Below is a small trained network, with its code and all its weights. Each question gives an input and a target symbol and asks what happens when units are switched off, that is, made to give their printed mean instead of their output.

import numpy as np


def w(rows, s, z=0):
    codes = np.array(rows[::2]) - 128.0
    scale = np.full(codes.shape[1], s)
    scale[-1] = z or s
    return codes * scale


def norm(h):
    return h / np.sqrt((h * h).mean(-1, keepdims=True) + 1e-5)


def f(y):
    return y / 2 * (1 + np.tanh(0.7978845608 * (y + 0.044715 * y**3)))


def softmax(a):
    e = np.exp(a - a.max(-1, keepdims=True))
    return e / e.sum(-1, keepdims=True)


def log_softmax(a):
    a = a - a.max(-1, keepdims=True)
    return a - np.log(np.exp(a).sum(-1, keepdims=True))


def net(x, mask):
    ids = ['ΓΘΛΞΣΨΩαβδεζηπτφ'.index(c) for c in x.split()]
    T = len(ids)
    res = E[ids] + P[:T]
    u = 0
    for l in range(2):
        q, k, v = (norm(res) @ M[l].T for M in (Q, K, V))
        z = softmax(np.where(np.tri(T) > 0, q @ k.T / 3**0.5, -1e9)) @ v
        res = res + np.where(mask[u], z, O[l][:, -1]) @ O[l][:, :-1]
        u += 1
        y = f(norm(res) @ A[l][:, :-1].T + A[l][:, -1])
        res = res + np.where(mask[u : u + 8], y, B[l][:, -1]) @ B[l][:, :-1]
        u += 8
    return log_softmax(norm(res)[-1] @ U[:, :-1].T + U[:, -1])


Q, K, V, O, A, B = {}, {}, {}, {}, {}, {}
E = w([
[126,83,104,129,116,144],'Γ',
[97,94,99,108,150,122],'Θ',
[122,93,118,132,130,97],'Λ',
[104,147,117,88,77,215],'Ξ',
[112,97,109,126,190,144],'Σ',
[137,107,100,150,136,149],'Ψ',
[251,126,189,160,126,162],'Ω',
[49,180,141,192,69,191],'α',
[141,121,178,43,183,116],'β',
[194,129,145,67,128,179],'δ',
[88,84,107,116,108,124],'ε',
[122,82,129,142,90,122],'ζ',
[137,92,125,134,100,136],'η',
[130,91,122,142,128,103],'π',
[206,135,184,181,98,115],'τ',
[17,167,213,103,254,101],'φ',
],0.0061)
P = w([
[158,120,4,120,139,99],'0',
[83,26,102,149,157,162],'1',
[84,44,160,141,154,181],'2',
[64,75,188,139,161,178],'3',
[60,117,211,140,166,183],'4',
[68,151,237,140,176,174],'5',
],0.0027)
Q[0] = w([
[145,236,129,115,109,102],'L0H0',
[154,169,1,89,77,41],'L0H0',
[78,184,178,115,112,139],'L0H0',
],0.0098)
K[0] = w([
[142,85,40,158,129,68],'L0H0',
[99,3,107,164,140,139],'L0H0',
[104,160,98,103,105,68],'L0H0',
],0.011)
V[0] = w([
[82,81,156,85,91,1],'L0H0',
[58,143,100,247,79,130],'L0H0',
[198,116,166,201,208,105],'L0H0',
],0.0091)
O[0] = w([
[171,110,106,165,254,166,3],'L0H0',
[102,186,116,228,104,104,62],'L0H0',
[100,8,109,167,132,76,4],'L0H0',
],0.0067,0.0047)
A[0] = w([
[129,111,85,102,183,66,68],'L0N0',
[90,132,117,105,184,119,70],'L0N1',
[148,85,150,200,84,204,100],'L0N2',
[180,119,167,206,170,70,114],'L0N3',
[107,67,182,118,181,72,157],'L0N4',
[103,70,147,131,116,240,115],'L0N5',
[255,142,154,165,117,119,104],'L0N6',
[132,102,141,92,117,86,3],'L0N7',
],0.009,0.0018)
B[0] = w([
[135,176,177,176,78,33,148],'L0N0',
[122,131,103,187,173,30,144],'L0N1',
[2,89,102,128,201,168,158],'L0N2',
[184,123,178,174,167,213,127],'L0N3',
[92,97,232,173,159,132,224],'L0N4',
[105,227,172,94,154,84,255],'L0N5',
[104,53,156,135,46,174,102],'L0N6',
[159,79,66,77,149,195,129],'L0N7',
],0.0068,0.0031)
Q[1] = w([
[57,135,241,76,152,137],'L1H0',
[185,143,70,130,121,90],'L1H0',
[235,56,1,153,127,100],'L1H0',
],0.013)
K[1] = w([
[207,115,30,202,114,102],'L1H0',
[43,114,139,114,137,160],'L1H0',
[7,184,199,124,164,148],'L1H0',
],0.012)
V[1] = w([
[205,125,147,181,140,245],'L1H0',
[110,95,55,113,81,163],'L1H0',
[81,86,211,131,83,140],'L1H0',
],0.011)
O[1] = w([
[145,146,127,132,196,255,3],'L1H0',
[50,118,80,77,139,131,249],'L1H0',
[69,105,208,126,103,154,108],'L1H0',
],0.0089,0.0029)
A[1] = w([
[46,109,162,139,139,213,193],'L1N0',
[208,154,119,175,192,235,82],'L1N1',
[98,109,7,130,181,204,149],'L1N2',
[64,97,168,85,123,110,164],'L1N3',
[86,108,53,223,181,120,83],'L1N4',
[90,230,170,126,156,106,250],'L1N5',
[118,205,93,81,251,120,112],'L1N6',
[42,201,129,254,139,112,193],'L1N7',
],0.0084,0.0017)
B[1] = w([
[170,86,137,171,49,102,196],'L1N0',
[154,63,7,93,93,106,172],'L1N1',
[19,193,237,105,201,102,153],'L1N2',
[185,149,114,125,140,194,228],'L1N3',
[128,66,72,45,163,89,138],'L1N4',
[186,128,153,191,129,135,253],'L1N5',
[148,172,203,153,104,78,182],'L1N6',
[79,132,50,156,160,147,188],'L1N7',
],0.011,0.0053)
U = w([
[57,180,163,108,180,111,71],'Γ',
[191,153,75,146,131,13,107],'Θ',
[200,85,53,137,148,144,128],'Λ',
[155,217,141,123,55,161,255],'Ξ',
[104,106,167,144,88,56,50],'Σ',
[42,106,62,63,91,80,179],'Ψ',
[112,31,163,111,76,128,103],'Ω',
[75,167,68,230,109,148,78],'α',
[205,103,210,67,184,100,126],'β',
[157,90,131,1,105,154,50],'δ',
[145,195,73,77,216,115,89],'ε',
[108,118,93,114,205,224,156],'ζ',
[49,122,170,131,145,168,79],'η',
[170,79,78,148,129,155,99],'π',
[110,36,148,185,104,161,139],'τ',
[127,119,186,232,178,93,133],'φ',
],0.0087,0.0035)

Each question gives the input, a string of symbols that net reads in full, and the target symbol t.
The units are the heads (3 rows each of Q, K, V and O) and the neurons (one row each of A and B). Each row of codes is followed by its name. A weight is (code - 128) times the scale printed after its matrix; where a second scale follows, it is the last column's (O, A, B and U).
mask holds one flag per unit, layer by layer, with each layer's heads first. A switched-off unit (its flag False) gives its mean, the last column of its rows in O or B, instead of its output. The means were averaged over made-up inputs and are rounded, as every weight is.
A unit's drop is (log p(t) with every unit on - log p(t) with that unit switched off) / (log p(t) with every unit on - log p(t) with every unit switched off).
The circuit of an input: a set's keep is (log p(t) with only the set's units on - log p(t) with every unit switched off) / (log p(t) with every unit on - log p(t) with every unit switched off). Starting from the 12 units with the biggest drops (on a tie, the unit counted first), units are removed one at a time, each time the one whose removal leaves the highest keep (on an exact tie, the one counted first), for as long as the keep stays at least 0.8.
units of the circuit, in order: the units of the circuit, biggest drop first
top k neurons: the k neurons with the biggest drops, biggest first
top k neurons in layer l: the k neurons of layer l with the biggest drops, biggest first
drop of u: that unit's drop, to one decimal
input Ξ Ξ φ, target Ξ: units of the circuit, in order => [L0H0]
input Ψ Ψ Θ ζ, target Ψ: units of the circuit, in order => [L0H0, L1H0, L0N4, L0N2]
input φ δ β τ Ψ, target φ: units of the circuit, in order => [L0H0, L0N5, L0N4]
input τ ζ ζ, target τ: units of the circuit, in order => [L0H0, L1H0, L0N3]
input Ψ Ξ Σ Γ Λ, target Ψ: top 2 neurons in layer 1 => [L1N6, L1N0]
input Ψ Ψ ε α Ξ Ψ, target Ψ: units of the circuit, in order => [L1H0, L0N5]
input α Θ Θ ζ, target α: units of the circuit, in order => [L0H0, L1N7]
input δ Ψ β, target δ: top 2 neurons in layer 0 => [L0N7, L0N3]
input ε δ Ξ Θ, target ε: units of the circuit, in order => [L1H0, L0H0, L1N2, L0N4]
input φ Θ φ, target φ: units of the circuit, in order => [L0H0, L0N4, L0N1]
input Θ Ξ Ξ Θ, target Θ: units of the circuit, in order => [L1H0, L0N4]
input ζ Θ π ζ η, target ζ: top 3 neurons => [L0N3, L1N1, L1N2]
input Θ η Ψ, target Θ: top 2 neurons in layer 0 => [L0N0, L0N1]
input β Ψ ε φ ζ ζ, target β: units of the circuit, in order => [L0H0]
input Ψ Ψ Ψ Λ, target Ψ: top 2 neurons in layer 1 => [L1N5, L1N4]
input Γ Ψ Θ Ψ Ψ φ, target φ: top 3 neurons in layer 1 => [L1N6, L1N0, L1N5]
input ε Λ Σ η ζ Θ, target ε: top 3 neurons in layer 0 => [L0N5, L0N4, L0N6]
input Ξ Λ Λ, target Ξ: drop of L0H0 => 0.7
input Ξ Ξ Λ, target Ξ: drop of L0H0 => 0.4
input Θ Ξ ζ ζ Ξ Γ, target Θ: drop of L0H0 => 0.1
input Θ β Θ Ξ, target Θ: units of the circuit, in order => [L1H0]
